[[120 123 138 129 144]
 [128 116 144 128 148]
 [122 142 116 136 114]
 [142 123 132 131 131]
 [131 133 137 129 141]
 [128 143 125 124 129]
 [138 121 129 138 128]
 [137 123 127 129 124]
 [132 113 141 133 151]
 [131 123 124 134 125]
 [125 142 130 119 132]]
|
[[144 148 114 131 141 129 128 124 151 125 132]
 [129 128 136 131 129 124 138 129 133 134 119]
 [138 144 116 132 137 125 129 127 141 124 130]
 [123 116 142 123 133 143 121 123 113 123 142]
 [120 128 122 142 131 128 138 137 132 131 125]]

[[137 134 139 148 128]
 [138 113 145 114 115]
 [122 155 104 135 143]
 [123 145 112 136 134]
 [130 115 138 118 132]
 [124 145 120 145 153]
 [125 144 123 146 124]
 [118 116 145 119 136]
 [116 125 146 136 130]
 [128 111 143 110 125]]
|
[[128 115 143 134 132 153 124 136 130 125]
 [148 114 135 136 118 145 146 119 136 110]
 [139 145 104 112 138 120 123 145 146 143]
 [134 113 155 145 115 145 144 116 125 111]
 [137 138 122 123 130 124 125 118 116 128]]

[[119 106 137 113 141 140 121 128 138 130]
 [143 137 122 147 142 129 145 133 118 122]
 [116 121 122 119 112 128 125 123 133 138]]
|
[[130 122 138]
 [138 118 133]
 [128 133 123]
 [121 145 125]
 [140 129 128]
 [141 142 112]
 [113 147 119]
 [137 122 122]
 [106 137 121]
 [119 143 116]]

[[116 129 111 136 153]
 [142 114 116 132 108]
 [125 139 135 133 131]
 [134 129 130 131 110]]
|
[[153 108 131 110]
 [136 132 133 131]
 [111 116 135 130]
 [129 114 139 129]
 [116 142 125 134]]

[[135 142 141 128]
 [137 144 143 127]
 [143 144 139 129]
 [134 150 138 127]
 [133 150 143 133]
 [133 144 139 132]
 [143 143 142 128]
 [132 143 141 133]
 [139 147 141 133]
 [143 149 143 126]
 [140 144 141 127]
 [138 150 139 127]]
|
[[128 127 129 127 133 132 128 133 133 126 127 127]
 [141 143 139 138 143 139 142 141 141 143 141 139]
 [142 144 144 150 150 144 143 143 147 149 144 150]
 [135 137 143 134 133 133 143 132 139 143 140 138]]

[[107 140 120 121]
 [139 129 132 128]
 [122 116 127 130]
 [128 126 127 123]
 [120 123 126 135]
 [127 131 116 112]]
|
[[121 128 130 123 135 112]
 [120 132 127 127 126 116]
 [140 129 116 126 123 131]
 [107 139 122 128 120 127]]
---
[[140 114 123 126 131]
 [105 132 147 139 131]
 [147 126 128 131 144]]
|
[[105 132 147]
 [147 126 128]]

[[127 157 129]
 [130 110 123]
 [135 152 132]]
|
[[130 110 123]
 [135 152 132]]

[[141 157 111]
 [120 156 138]
 [146 133 155]]
|
[[120 156 138]
 [146 133 155]]

[[117 152 121]
 [127 121 129]
 [132 122 132]]
|
[[127 121 129]
 [132 122 132]]

[[137 125 111]
 [151 143 151]
 [140 147 118]]
|
[[151 143 151]
 [140 147 118]]

[[128 153 109]
 [127 153 109]
 [128 113 117]]
|
[[127 153 109]
 [128 113 117]]

[[132 143 140]
 [104 143 129]
 [156 140 142]
 [126 126 137]
 [125 119 107]]
|
[[104 143 129]
 [156 140 142]]
